Below are the code and all the weights of a small trained network. Each question names an input and a class and asks about switching units off, where a switched-off unit gives its printed mean instead of its output.

import numpy as np


def w(rows, s, z=0):
    codes = np.array(rows[::2]) - 128.0
    scale = np.full(codes.shape[1], s)
    scale[-1] = z or s
    return codes * scale


def f(y):
    return y / 2 * (1 + np.tanh(0.7978845608 * (y + 0.044715 * y**3)))


def log_softmax(a):
    a = a - a.max(-1, keepdims=True)
    return a - np.log(np.exp(a).sum(-1, keepdims=True))


def net(x, mask):
    res = np.array(x, float).reshape(1, 3) / 4 @ E
    y = f(res @ A[0][:, :-1].T + A[0][:, -1])
    res = res + np.where(mask, y, B[0][:, -1]) @ B[0][:, :-1]
    return log_softmax(res[-1] @ U[:, :-1].T + U[:, -1])


A, B = {}, {}
E = w([
[127,176,157,188,5],'x0',
[217,75,144,168,149],'x1',
[133,171,39,187,178],'x2',
],0.015)
A[0] = w([
[185,13,189,68,109,208],'n1',
[207,142,206,184,73,238],'n2',
[191,163,167,158,95,173],'n3',
[151,190,148,160,89,69],'n4',
[56,116,102,15,103,217],'n5',
[96,208,22,181,137,171],'n6',
[246,140,110,154,187,129],'n7',
[175,140,75,91,193,253],'n8',
[64,181,198,115,78,150],'n9',
[79,166,110,33,178,215],'n10',
[84,167,76,224,161,169],'n11',
],0.011,0.004)
B[0] = w([
[102,69,187,176,139,251],'n1',
[168,119,131,197,1,243],'n2',
[120,121,99,205,55,192],'n3',
[112,141,117,151,109,179],'n4',
[106,134,150,59,127,219],'n5',
[133,177,114,146,211,234],'n6',
[128,100,67,109,92,216],'n7',
[97,116,74,144,193,217],'n8',
[93,137,97,95,83,211],'n9',
[124,138,181,103,197,217],'n10',
[175,172,86,156,197,215],'n11',
],0.013,0.014)
U = w([
[175,2,29,101,142,100],'0',
[134,40,199,96,192,114],'1',
[141,173,153,145,204,140],'2',
[168,44,211,163,77,209],'3',
[121,149,135,141,72,70],'4',
[212,173,137,169,117,5],'5',
[118,147,192,16,117,202],'6',
],0.012,0.0036)

Each question gives the input, the list of numbers given to net, and the class t.
The units are the neurons (one row each of A and B). Each row of codes is followed by its name. A weight is (code - 128) times the scale printed after its matrix; where a second scale follows, it is the last column's (A, B and U).
mask holds one flag per neuron, in row order. A switched-off neuron (its flag False) gives its mean, the last column of its row in B, instead of its output. The means were averaged over made-up inputs and are rounded, as every weight is.
A unit's drop is (log p(t) with every unit on - log p(t) with that unit switched off) / (log p(t) with every unit on - log p(t) with every unit switched off).
The circuit of an input: a set's keep is (log p(t) with only the set's units on - log p(t) with every unit switched off) / (log p(t) with every unit on - log p(t) with every unit switched off). Starting from all 11 units, units are removed one at a time, each time the one whose removal leaves the highest keep (on an exact tie, the one counted first), for as long as the keep stays at least 0.8.
units of the circuit, in order: the units of the circuit, biggest drop first
most important unit: the unit with the biggest drop
top k neurons: the k neurons with the biggest drops, biggest first
drop when u is switched off: that unit's drop, to one decimal
input [0,7,1], class 3: units of the circuit, in order => (n11)
input [6,-6,3], class 5: units of the circuit, in order => (n6, n8)
input [-7,-4,1], class 1: top 3 neurons => (n11, n5, n10)
input [-5,4,-2], class 1: top 3 neurons => (n1, n2, n3)
input [-5,8,-4], class 3: top 3 neurons => (n1, n11, n6)
input [-1,2,7], class 2: top 3 neurons => (n6, n11, n2)
input [8,-6,8], class 2: top 2 neurons => (n6, n2)
input [6,-4,5], class 5: top 2 neurons => (n10, n8)
input [3,-4,2], class 2: top 2 neurons => (n2, n6)
input [-4,6,-4], class 3: top 3 neurons => (n1, n6, n10)
input [7,-2,4], class 5: top 2 neurons => (n11, n6)
input [-5,1,6], class 2: top 4 neurons => (n6, n2, n11, n10)
input [-6,-7,-3], class 6: top 2 neurons => (n5, n1)
input [6,-8,-5], class 6: most important unit => n5
input [4,-5,3], class 2: top 2 neurons => (n2, n6)
input [5,-8,5], class 2: drop when n4 is switched off => 0.0
input [-8,3,-3], class 1: drop when n1 is switched off => 0.1
input [2,-2,5], class 2: drop when n2 is switched off => 0.2
